Where the symbols take the elements:
q671 η q698
q671 ψ q679
q671 τ q531
q671 λ q32
q671 φ q117
q672 η q585
q672 ψ q742
q672 τ q319
q672 λ q499
q672 φ q753
q866 η q29
q866 ψ q143
q866 τ q220
q866 λ q561
q866 φ q522
q779 η q623
q779 ψ q275
q779 τ q646
q779 λ q972
q779 φ q568
q809 η q107
q809 ψ q748
q809 τ q383
q809 λ q717
q809 φ q653
q557 η q525
q557 ψ q221
q557 τ q698
q557 λ q115
q557 φ q679
q82 η q143
q82 ψ q220
q82 τ q522
q82 λ q723
q82 φ q304
q646 η q697
q646 ψ q240
q646 τ q628
q646 λ q99
q646 φ q779
q725 η q145
q725 ψ q51
q725 τ q718
q725 λ q107
q725 φ q767
q59 η q51
q59 ψ q718
q59 τ q767
q59 λ q748
q59 φ q253
q175 η q220
q175 ψ q522
q175 τ q304
q175 λ q216
q175 φ q595
q336 η q750
q336 ψ q809
q336 τ q846
q336 λ q927
q336 φ q752
q717 η q653
q717 ψ q336
q717 τ q638
q717 λ q198
q717 φ q978
q531 η q766
q531 ψ q557
q531 τ q284
q531 λ q585
q531 φ q671
q705 η q148
q705 ψ q29
q705 τ q143
q705 λ q175
q705 φ q220
q497 η q336
q497 ψ q638
q497 τ q978
q497 λ q877
q497 φ q927
q698 η q972
q698 ψ q576
q698 τ q766
q698 λ q117
q698 φ q557
q750 η q55
q750 ψ q107
q750 τ q748
q750 λ q752
q750 φ q383
q921 η q175
q921 ψ q561
q921 τ q723
q921 λ q623
q921 φ q216
q365 η q561
q365 ψ q723
q365 τ q216
q365 λ q275
q365 φ q155
q383 η q810
q383 ψ q826
q383 τ q750
q383 λ q638
q383 φ q809
q846 η q748
q846 ψ q383
q846 τ q653
q846 λ q497
q846 φ q336
q877 η q927
q877 ψ q507
q877 τ q502
q877 λ q705
q877 φ q148
q329 η q742
q329 ψ q319
q329 τ q753
q329 λ q725
q329 φ q145
q742 η q115
q742 ψ q43
q742 τ q32
q742 λ q145
q742 φ q520
q253 η q499
q253 ψ q725
q253 τ q59
q253 λ q750
q253 φ q55
q568 η q240
q568 ψ q628
q568 τ q779
q568 λ q525
q568 φ q149
q149 η q275
q149 ψ q646
q149 τ q568
q149 λ q576
q149 φ q20
q284 η q221
q284 ψ q698
q284 τ q679
q284 λ q43
q284 φ q531
q752 η q383
q752 ψ q653
q752 τ q336
q752 λ q537
q752 φ q638
q99 η q779
q99 ψ q149
q99 τ q948
q99 λ q698
q99 φ q972
q927 η q752
q927 ψ q717
q927 τ q497
q927 λ q148
q927 φ q537
q623 η q216
q623 ψ q155
q623 τ q697
q623 λ q568
q623 φ q240
q978 η q846
q978 ψ q752
q978 τ q717
q978 λ q502
q978 φ q497
q29 η q198
q29 ψ q877
q29 τ q264
q29 λ q522
q29 φ q468
q767 η q907
q767 ψ q499
q767 τ q725
q767 λ q826
q767 φ q59
q718 η q329
q718 ψ q907
q718 τ q499
q718 λ q810
q718 φ q725
q51 η q672
q51 ψ q329
q51 τ q907
q51 λ q253
q51 φ q499
q311 η q723
q311 ψ q216
q311 τ q155
q311 λ q646
q311 φ q697
q275 η q155
q275 ψ q697
q275 τ q240
q275 λ q20
q275 φ q628
q264 η q507
q264 ψ q502
q264 τ q148
q264 λ q866
q264 φ q29
q723 η q304
q723 ψ q595
q723 τ q968
q723 λ q697
q723 φ q921
q968 η q82
q968 ψ q175
q968 τ q561
q968 λ q311
q968 φ q723
q585 η q671
q585 ψ q115
q585 τ q43
q585 λ q753
q585 φ q32
q468 η q502
q468 ψ q148
q468 τ q29
q468 λ q82
q468 φ q143
q595 η q866
q595 ψ q82
q595 τ q175
q595 λ q365
q595 φ q561
q972 η q568
q972 ψ q20
q972 τ q99
q972 λ q557
q972 φ q525
q145 η q520
q145 ψ q672
q145 τ q329
q145 λ q767
q145 φ q907
q697 η q921
q697 ψ q365
q697 τ q311
q697 λ q779
q697 φ q623
q525 η q149
q525 ψ q948
q525 τ q972
q525 λ q679
q525 φ q576
q32 η q117
q32 ψ q442
q32 τ q585
q32 λ q329
q32 φ q742
q198 η q978
q198 ψ q927
q198 τ q507
q198 λ q468
q198 φ q502
q522 η q468
q522 ψ q705
q522 τ q866
q522 λ q968
q522 φ q82
q143 η q877
q143 ψ q264
q143 τ q468
q143 λ q304
q143 φ q705
q907 η q319
q907 ψ q753
q907 τ q145
q907 λ q59
q907 φ q51
q576 η q20
q576 ψ q99
q576 τ q525
q576 λ q284
q576 φ q221
q155 η q968
q155 ψ q921
q155 τ q365
q155 λ q628
q155 φ q311
q148 η q537
q148 ψ q198
q148 τ q877
q148 λ q220
q148 φ q264
q748 η q253
q748 ψ q810
q748 τ q826
q748 λ q336
q748 φ q750
q520 η q442
q520 ψ q585
q520 τ q742
q520 λ q907
q520 φ q319
q537 η q638
q537 ψ q978
q537 τ q927
q537 λ q264
q537 φ q507
q948 η q646
q948 ψ q568
q948 τ q20
q948 λ q766
q948 φ q99
q442 η q284
q442 ψ q671
q442 τ q115
q442 λ q319
q442 φ q43
q628 η q311
q628 ψ q623
q628 τ q275
q628 λ q948
q628 φ q646
q810 η q725
q810 ψ q59
q810 τ q55
q810 λ q809
q810 φ q107
q638 η q809
q638 ψ q846
q638 τ q752
q638 λ q507
q638 φ q717
q117 η q557
q117 ψ q284
q117 τ q671
q117 λ q742
q117 φ q115
q653 η q826
q653 ψ q750
q653 τ q809
q653 λ q978
q653 φ q846
q55 η q718
q55 ψ q767
q55 τ q253
q55 λ q383
q55 φ q810
q115 η q679
q115 ψ q531
q115 τ q117
q115 λ q520
q115 φ q442
q826 η q59
q826 ψ q55
q826 τ q107
q826 λ q846
q826 φ q748
q43 η q531
q43 ψ q117
q43 τ q442
q43 λ q672
q43 φ q585
q766 η q99
q766 ψ q525
q766 τ q221
q766 λ q671
q766 φ q698
q221 η q948
q221 ψ q972
q221 τ q576
q221 λ q531
q221 φ q766
q304 η q705
q304 ψ q866
q304 τ q82
q304 λ q921
q304 φ q175
q240 η q365
q240 ψ q311
q240 τ q623
q240 λ q149
q240 φ q275
q753 η q32
q753 ψ q520
q753 τ q672
q753 λ q718
q753 φ q329
q679 η q576
q679 ψ q766
q679 τ q557
q679 λ q442
q679 φ q284
q499 η q753
q499 ψ q145
q499 τ q51
q499 λ q55
q499 φ q718
q20 η q628
q20 ψ q779
q20 τ q149
q20 λ q221
q20 φ q948
q107 η q767
q107 ψ q253
q107 τ q810
q107 λ q653
q107 φ q826
q319 η q43
q319 ψ q32
q319 τ q520
q319 λ q51
q319 φ q672
q561 η q522
q561 ψ q304
q561 τ q595
q561 λ q155
q561 φ q968
q502 η q497
q502 ψ q537
q502 τ q198
q502 λ q143
q502 φ q877
q220 η q264
q220 ψ q468
q220 τ q705
q220 λ q595
q220 φ q866
q216 η q595
q216 ψ q968
q216 τ q921
q216 λ q240
q216 φ q365
q507 η q717
q507 ψ q497
q507 τ q537
q507 λ q29
q507 φ q198

The rows follow the links: the fewer symbols apart two elements are, the more alike their rows tend to be.

Each row is also shifted at random along 5 hidden directions that mean nothing.

Some elements, each with a row of numbers:
q329
[12,2,-84,31,8,-178,15,95,-2,77,-110,-75,119,-56,193,127,-86,1,-25,-92,-63,-29,138,56,-71,127,-112,43,-9,37,81,72,5,117,73,-9,13,-109,103,90,-43,-19,-33,-13,66,-35,8,-65,-124,49,89,-84,-15,-145,-2,-77,-83,-104,232,-70,0,-37,-111]
q520
[-32,6,-43,10,-68,52,102,146,-30,-17,-100,-51,82,-23,-111,41,1,13,-1,-11,109,43,-58,-16,-17,78,174,-36,42,-25,24,56,18,3,124,18,1,-68,-6,45,-52,95,69,-6,-74,-82,-36,67,-31,-91,-164,-39,-66,21,111,-9,-89,-18,4,-3,-46,-154,-143]
q752
[283,-25,-89,-50,30,163,-1,-64,-7,-83,-27,-88,-74,91,-43,91,4,-28,-139,66,81,-91,-161,-80,-89,-30,33,13,16,-45,-123,53,-90,-52,-90,21,-28,29,-36,9,-53,114,-32,1,-52,77,-12,112,-5,-25,-211,-78,-5,75,72,-132,4,27,-103,12,-176,-137,75]
q810
[203,4,-120,-56,-21,141,-87,35,-36,-47,-26,-16,27,36,152,58,-29,33,-162,8,-17,-98,-97,8,-123,24,-146,12,54,48,-68,-1,-157,4,-110,-60,-18,-29,54,2,-5,93,-133,-112,0,37,18,33,-49,-53,-67,-56,0,5,-38,-156,-50,-42,-28,-42,-165,-121,7]
q927
[-118,-13,-80,-19,78,-49,45,-103,40,-9,-123,3,-93,-4,5,-43,-12,60,-57,63,-32,42,73,-11,-30,-66,26,-51,-33,-13,-32,-1,80,91,47,57,-26,89,-74,-52,-64,31,72,8,25,32,22,4,-79,76,32,12,-2,47,47,-103,102,-21,5,-3,62,25,77]
q585
[261,-35,-17,-25,-104,14,59,110,-5,-1,3,-32,104,8,85,-45,-33,6,8,-68,-34,41,9,-77,-15,68,-39,-48,-6,-31,45,13,-7,-19,1,-25,47,-83,-5,11,15,1,-17,-85,30,-53,-90,-15,38,-91,15,-4,-35,7,-32,35,-122,40,15,14,9,29,-69]
q672
[-31,23,-65,44,-59,-89,144,90,-12,28,-158,35,90,-108,-58,-84,5,97,-3,-42,9,108,113,19,-1,71,112,-96,19,5,89,4,144,105,115,22,36,-45,-27,-93,1,28,128,29,-24,-112,-22,-23,-64,-34,50,72,21,-15,31,14,-67,-37,20,13,127,-6,-117]
q20
[-116,40,108,-4,-58,103,-112,85,2,-47,154,-54,33,93,-133,56,3,-95,47,-5,91,-79,-132,41,45,-5,36,47,1,29,-6,-20,-55,-138,-68,0,-66,-39,-18,78,-18,-7,-10,39,-26,2,8,58,103,-72,-116,-80,-23,34,21,102,-27,106,-93,-50,-86,-25,-57]
q59
[267,41,-106,16,-29,-53,-30,14,-30,0,-69,23,51,-42,78,44,-10,47,-111,-58,-36,-47,50,59,-86,43,-110,26,0,49,30,-12,-17,93,-76,-34,-2,-62,70,-41,44,-6,-37,34,20,8,27,-5,-68,-3,84,15,76,-75,-55,-83,-62,-71,30,-36,-9,13,2]
q717
[-165,-16,-103,-4,96,-45,119,-82,38,22,-139,-7,-79,-30,-30,53,5,56,-77,82,6,-5,36,-20,-46,-20,85,-29,-20,-25,-40,68,59,100,70,93,-23,69,-68,-74,-56,71,65,63,-9,22,16,1,-120,74,-73,4,33,47,121,-132,74,-95,9,26,6,-89,32]
q628
[-371,-13,102,42,-42,58,-126,48,-8,-112,127,-61,6,71,-192,-33,4,-50,45,-2,105,-33,-94,-26,56,-56,77,29,4,-23,27,-56,36,-123,-50,-22,25,23,0,103,-40,-24,56,78,-47,8,-38,86,68,-26,-37,-64,-39,-1,-53,97,57,155,-114,-3,12,107,-27]
q522
[358,29,66,-57,54,109,-32,-146,-39,60,104,69,-116,-20,154,-86,-5,-5,60,78,-63,57,-27,12,32,-70,-96,-81,47,43,-115,-40,-92,-57,-36,-66,-14,74,14,-80,20,-10,-78,-182,2,70,57,-73,131,5,25,39,-11,46,-62,15,33,15,-26,-11,-53,-53,162]
q698
[-97,9,66,-64,-79,154,10,141,10,-6,88,26,81,59,-24,-12,43,-39,49,0,21,4,-119,8,48,53,51,-6,7,23,-23,10,-93,-94,4,28,-77,-48,-75,2,17,66,-40,-79,-7,-56,-18,7,68,-113,-128,4,-55,98,56,87,-91,8,-73,8,-89,-104,-119]
q304
[-185,-28,58,51,105,-115,-32,-124,-5,46,13,47,-79,-43,62,-40,23,8,99,18,-61,61,92,0,42,-74,-32,58,-15,-3,17,-13,16,32,83,-27,64,65,59,66,48,-101,-36,-17,30,43,24,-67,-29,134,136,64,-29,-90,-82,29,118,-49,116,44,110,110,91]
q846
[133,0,-100,-20,57,34,159,-65,6,25,-105,34,-64,-45,-29,48,40,39,-109,69,24,-31,3,-45,-48,6,67,-48,9,-34,-60,65,9,73,-11,65,-18,40,-67,-157,-12,87,53,73,-33,18,6,21,-59,16,-109,47,79,57,117,-107,8,-100,-69,49,-39,-143,40]
q826
[219,8,-99,1,-50,115,-15,-7,-20,-110,-69,52,-19,14,-104,-47,70,73,-160,19,53,-37,-90,-26,-73,-26,22,-14,31,-18,-21,-49,-22,12,-112,-25,20,11,-12,-79,62,89,0,44,-52,8,-18,101,-27,-60,-51,60,58,55,-34,-84,-15,12,-165,50,-29,13,34]
q115
[148,-21,15,9,-56,-122,204,78,25,115,-47,58,96,-81,63,-23,16,5,67,-76,-77,66,142,-28,37,102,13,-32,-27,-36,92,51,75,74,79,55,31,-79,-36,-104,56,-50,38,22,48,-95,-55,-89,-1,-22,82,113,46,-13,43,89,-104,-77,80,59,102,13,-97]
q275
[-203,-23,107,10,-5,27,-86,21,-9,-5,166,-98,15,52,4,56,-49,-88,56,-1,45,-85,-53,-7,41,-12,-43,17,18,1,-16,10,-28,-107,-62,-39,29,-8,36,78,-60,-36,-16,14,-8,31,-14,3,83,-6,-49,-102,-15,-31,-21,86,8,83,-10,-39,-77,-17,-11]
q623
[-136,-24,111,-17,-9,106,-44,11,-33,7,173,-73,-18,32,1,12,-37,-53,62,38,61,-55,-89,-47,58,-32,-10,-49,42,-15,-52,4,-41,-130,-58,-53,24,31,27,18,-76,7,-14,-38,-30,31,-21,-3,123,-37,-99,-84,-18,21,4,83,12,97,-73,-13,-96,-69,2]
q499
[-36,47,-104,-15,-74,105,-5,107,-56,-73,-117,55,55,-57,-20,-115,1,141,-104,15,26,58,-26,69,-55,23,41,-131,80,49,-11,-69,9,63,22,-48,-11,-15,-1,-106,-18,131,44,-87,-40,-61,24,30,-60,-102,-22,24,-9,49,-11,-81,-59,3,-98,-36,5,-63,-78]
q921
[129,-36,112,67,52,-58,-1,-100,-24,45,132,-56,-71,-5,-49,110,12,-110,104,-4,59,-67,-19,-74,62,-23,9,100,0,-59,-6,59,-5,-93,-28,-30,92,6,98,83,21,-118,-14,120,-36,59,-25,14,84,69,-27,-20,23,-94,-18,99,42,42,33,40,-15,3,86]
q216
[-200,-66,101,-19,23,56,-34,-37,-39,21,133,-24,-45,-7,93,-68,-27,7,67,41,-19,12,-15,-90,57,-69,-59,-44,42,-42,-47,-12,-29,-90,-25,-72,97,55,57,12,-32,-26,-38,-93,-14,35,-33,-50,79,10,7,-11,-27,-19,-83,63,53,60,-18,35,-20,14,52]
q537
[49,12,-65,-30,73,69,17,-94,22,-41,-82,-31,-105,34,-91,-1,1,13,-60,98,49,9,-44,4,-32,-61,102,-56,-5,-6,-88,9,35,15,29,57,-66,78,-83,-32,-72,82,69,7,-37,41,44,64,-18,26,-103,-26,-18,92,85,-105,79,24,-65,-16,-32,-68,81]
q145
[457,31,-62,34,-108,-36,-32,57,-27,-47,-62,-6,73,-24,-21,-41,-23,29,-56,-96,6,13,40,19,-61,48,-38,-23,4,17,78,-51,69,20,-68,-55,31,-89,53,-5,39,-26,38,15,-11,-40,-32,34,16,-67,93,0,40,-44,-84,1,-106,74,-33,-38,47,108,-20]
q143
[73,26,7,-38,109,-49,-68,-127,8,79,9,18,-80,-18,190,6,-50,-15,48,43,-92,30,65,78,-7,-43,-102,12,-9,69,-60,-3,-35,49,51,-8,-52,55,20,28,-29,-43,-65,-118,61,66,98,-95,-3,104,80,-24,-35,-31,-21,-55,68,-51,144,-55,-6,-10,110]
q32
[68,-18,-19,1,-95,-17,115,103,-4,8,-79,16,87,-43,-4,-94,9,63,22,-51,-13,104,49,-47,11,53,60,-85,12,-27,65,4,69,39,70,7,44,-59,-29,-55,13,16,62,-46,-2,-98,-69,-15,1,-77,27,59,-14,27,0,42,-89,8,-1,36,77,24,-108]
q468
[256,35,14,-60,79,79,-142,-114,-1,18,59,-29,-100,49,133,25,-51,-47,18,49,-38,-8,-59,55,-27,-55,-91,-2,11,61,-104,-20,-104,-56,-5,-35,-76,49,18,69,-42,7,-92,-153,24,88,88,-16,61,31,-27,-71,-64,16,-15,-66,38,26,55,-85,-107,-74,134]
q82
[62,13,62,92,103,-125,-41,-154,-2,25,9,23,-100,-21,-105,57,62,-64,109,14,28,25,39,19,49,-61,58,126,-34,-7,32,15,30,-4,62,-2,39,45,65,93,71,-133,-1,118,-16,51,34,1,4,127,84,61,-1,-96,-27,47,115,-28,92,33,95,99,124]
q697
[226,-8,128,0,18,74,-58,-31,-27,29,226,-156,-30,56,-25,193,-41,-174,77,8,122,-148,-132,-59,44,23,-22,83,24,-25,-72,80,-105,-187,-112,-49,20,-29,79,106,-68,-45,-59,57,-58,68,-21,36,159,-7,-186,-150,2,-40,24,89,-31,92,-15,-42,-202,-146,42]
q253
[111,40,-101,76,-31,-3,-31,23,-22,-115,-123,32,14,-2,-210,43,66,31,-112,-27,96,-44,-66,47,-82,1,93,68,11,12,50,-20,20,51,-50,-3,4,-34,49,23,73,33,40,156,-73,-12,-3,124,-88,-13,-29,23,47,-28,-6,-81,-7,-9,-83,8,27,41,-25]
q718
[-129,54,-117,-31,-29,98,76,104,-48,-5,-148,68,50,-93,-6,-49,4,139,-104,51,34,47,-25,95,-41,43,80,-131,82,65,-34,-8,-4,99,73,-14,-33,5,-11,-133,-30,155,47,-79,-59,-69,65,5,-91,-76,-84,17,2,50,63,-102,-52,-76,-48,-39,-45,-192,-102]
q679
[57,-9,43,-39,-70,83,5,132,20,-1,79,-35,91,73,-6,70,25,-97,47,-47,30,-43,-111,-24,19,88,32,87,-18,-5,5,48,-116,-95,0,27,-55,-85,-24,88,37,19,-76,-21,1,-43,-48,28,50,-88,-123,-40,-54,44,55,73,-105,-5,7,16,-106,-87,-99]
q705
[41,24,29,5,25,52,-141,-124,-1,-81,6,51,-103,32,-73,-138,32,22,40,48,-12,86,-28,25,10,-122,22,-6,-4,24,-27,-111,14,-32,17,-37,-10,97,-8,46,31,-27,-4,-62,-2,50,51,33,40,35,76,43,-56,22,-95,-2,105,73,-49,0,84,142,135]

Start, symbols taken left to right, then the element you end at.
Answer with the element's name.
[194,-4,-30,26,-34,-38,58,112,-11,33,-37,-120,97,12,-18,176,-22,-83,22,-61,68,-39,-28,-38,-33,130,55,80,-3,-21,41,112,-18,-9,80,25,7,-110,45,135,-34,1,-7,46,-29,-45,-50,41,-14,-32,-120,-100,-46,-64,91,-5,-114,-32,112,-29,-79,-128,-108]
τ λ ψ => q319
[237,38,3,-9,72,-46,-87,-148,18,14,-9,2,-94,19,16,-11,-19,-20,31,31,-34,30,37,66,-7,-60,-29,21,-25,48,-41,-42,13,10,-1,3,-58,56,0,35,-2,-51,-4,-16,21,60,71,-14,23,71,75,0,-13,-10,-22,-35,75,23,42,-42,38,58,136]
ψ η φ φ λ => q29
[-101,12,-81,10,75,-37,115,-112,29,-25,-160,33,-97,-35,-144,-53,34,80,-54,88,18,59,55,-2,-10,-63,144,-75,-25,-34,-23,15,122,94,63,96,-21,91,-109,-125,-35,57,143,88,-28,1,26,34,-76,63,-18,66,48,79,110,-75,97,-44,-66,42,94,0,62]
τ ψ φ φ τ => q638
[-43,-47,-108,-46,-25,171,-86,6,-7,-157,-63,-33,-35,78,-36,-28,23,59,-174,45,49,-40,-155,-87,-105,-64,2,9,20,-44,-62,-18,-92,-24,-90,-27,29,44,-14,32,-10,125,-54,-40,-32,42,-48,114,-61,-45,-111,-40,-42,66,-39,-155,40,35,-133,42,-91,-5,25]
τ φ ψ => q748
[95,-14,124,95,21,-87,59,-87,-14,46,105,-36,-56,-29,-166,86,40,-93,99,-10,96,-48,8,-50,90,-18,82,48,3,-65,27,43,78,-80,-38,-2,78,11,52,7,29,-120,81,204,-63,21,-29,30,107,51,-26,14,77,-74,14,150,39,57,-30,45,46,36,57]
η η η τ φ => q143
[328,2,-86,3,-8,-9,154,-94,6,-5,-107,103,-74,-58,-69,-87,63,89,-120,24,-24,18,62,-54,-35,-31,29,-97,-1,-46,-4,-13,91,85,-87,27,26,38,-81,-252,76,34,81,86,-18,2,-7,18,-22,-14,43,161,134,69,17,-59,11,-35,-150,86,92,60,85]
η λ φ => q336
[314,-3,-69,-15,3,62,35,-117,22,-80,-73,-1,-109,38,-115,-64,19,28,-97,59,33,10,-40,-52,-38,-76,48,-66,-13,-44,-47,-31,59,-4,-73,39,-11,64,-92,-100,-15,49,72,44,-24,39,-17,84,28,-13,-43,34,47,104,27,-70,43,78,-166,33,7,42,126]
τ λ φ => q502
[-87,-56,101,-35,7,157,-62,-15,-44,-26,178,-73,-41,35,53,0,-33,-58,54,62,53,-52,-123,-91,48,-59,-39,-29,68,-30,-97,10,-103,-157,-53,-88,71,49,50,56,-63,28,-66,-106,-40,54,-35,4,117,-30,-122,-84,-55,15,-43,49,24,92,-60,6,-131,-96,41]
ψ ψ λ λ => q275
[197,55,-71,17,-89,96,32,84,-47,-80,-101,30,45,-33,-139,-64,20,71,-79,-13,98,45,-65,46,-37,32,111,-96,61,26,5,-48,36,18,4,-41,-12,-42,-5,-68,-7,102,83,-10,-86,-68,11,74,-3,-116,-76,3,-6,48,21,-37,-79,47,-125,-32,-8,-73,-67]
τ φ τ λ => q767
[92,19,43,-10,69,45,-104,-127,-11,-5,52,29,-107,14,42,-38,13,-17,61,57,-20,39,-37,25,15,-89,-18,18,9,30,-60,-48,-56,-40,23,-41,3,71,36,70,17,-34,-56,-90,8,65,50,-9,50,51,23,11,-55,-6,-56,-10,86,15,30,-18,0,12,125]
φ λ λ λ => q646
[89,15,-54,28,80,-59,-14,-131,46,-35,-92,-38,-103,31,-136,37,4,-23,-29,41,52,5,16,19,-40,-56,92,30,-54,-10,-14,11,73,28,34,69,-57,52,-53,40,-41,-1,82,102,-14,50,42,70,-41,83,-20,-27,1,12,57,-71,89,24,-4,-13,26,42,102]
ψ τ ψ ψ => q653
[2,-22,16,75,-62,-85,82,107,36,-8,-45,-16,102,19,-137,47,59,-51,63,-88,41,27,8,-49,18,71,113,112,-63,-67,125,31,47,1,77,54,31,-83,-22,91,79,-52,33,123,1,-79,-84,41,-20,-19,8,42,-21,-27,32,91,-57,-11,43,70,92,86,-112]
η λ η => q679
[16,-1,-60,3,128,-147,-70,-125,50,35,-64,-74,-77,35,86,127,-65,-45,-13,8,-47,-45,93,46,-57,-23,-72,91,-77,27,-13,46,8,69,45,63,-57,26,12,123,-64,-54,-18,44,77,79,56,-18,-84,149,53,-89,-19,-69,40,-116,88,-40,180,-65,4,38,89]
η φ φ => q927
[73,-32,-94,19,16,-9,64,-74,16,-84,-121,31,-66,4,-106,-68,40,81,-125,19,8,6,20,-71,-55,-63,40,-15,-29,-67,7,-21,70,61,-58,38,37,47,-58,-98,30,30,63,95,-9,13,-33,62,-65,24,23,78,64,44,-2,-76,64,7,-114,81,85,108,75]
λ ψ λ => q198
[-83,-13,104,53,39,40,35,-92,-35,-5,73,14,-88,-14,-157,-19,68,-35,93,57,99,21,-74,-66,74,-68,142,15,40,-52,-41,9,7,-80,40,-24,75,69,28,17,35,-26,33,57,-80,28,-13,41,78,28,-80,41,-11,-7,1,78,80,34,-76,70,17,-25,64]
ψ φ η φ => q522
[-155,15,18,40,119,-65,-65,-126,6,34,-26,24,-99,-11,-32,29,20,-18,82,46,9,43,24,62,22,-68,53,81,-21,23,-13,8,-4,23,120,12,-15,72,24,102,2,-42,-12,9,4,48,78,-18,-47,119,28,9,-56,-55,13,-24,121,-51,114,-8,51,4,83]
τ ψ λ λ => q968
[218,55,-86,-2,-70,62,25,84,-51,-13,-89,27,44,-63,-12,-30,-9,77,-88,-17,36,31,-6,62,-48,54,26,-104,58,51,-10,-26,14,56,-5,-39,-15,-50,14,-99,-14,85,44,-49,-56,-57,28,28,-22,-92,-30,1,20,19,17,-56,-88,-8,-59,-44,-23,-99,-59]
φ η φ η => q742
[321,42,-100,-1,-52,102,-53,11,-34,-79,-55,22,3,1,-48,16,34,41,-143,-7,51,-52,-88,23,-91,5,-18,11,36,27,-24,-32,-68,8,-114,-46,-1,-31,36,-46,44,71,-36,21,-40,17,8,85,-18,-72,-52,4,49,16,-34,-91,-57,8,-110,-13,-69,-36,14]
η λ λ => q809
[160,22,122,51,-25,-74,-23,-18,3,45,161,-60,12,16,-99,110,-8,-130,82,-41,49,-97,13,14,69,22,-20,62,-26,1,45,5,44,-79,-104,4,-9,-39,31,17,3,-120,40,163,-8,21,0,7,120,17,6,-29,83,-46,2,154,-27,87,-28,-35,-1,54,18]
λ φ η τ => q779
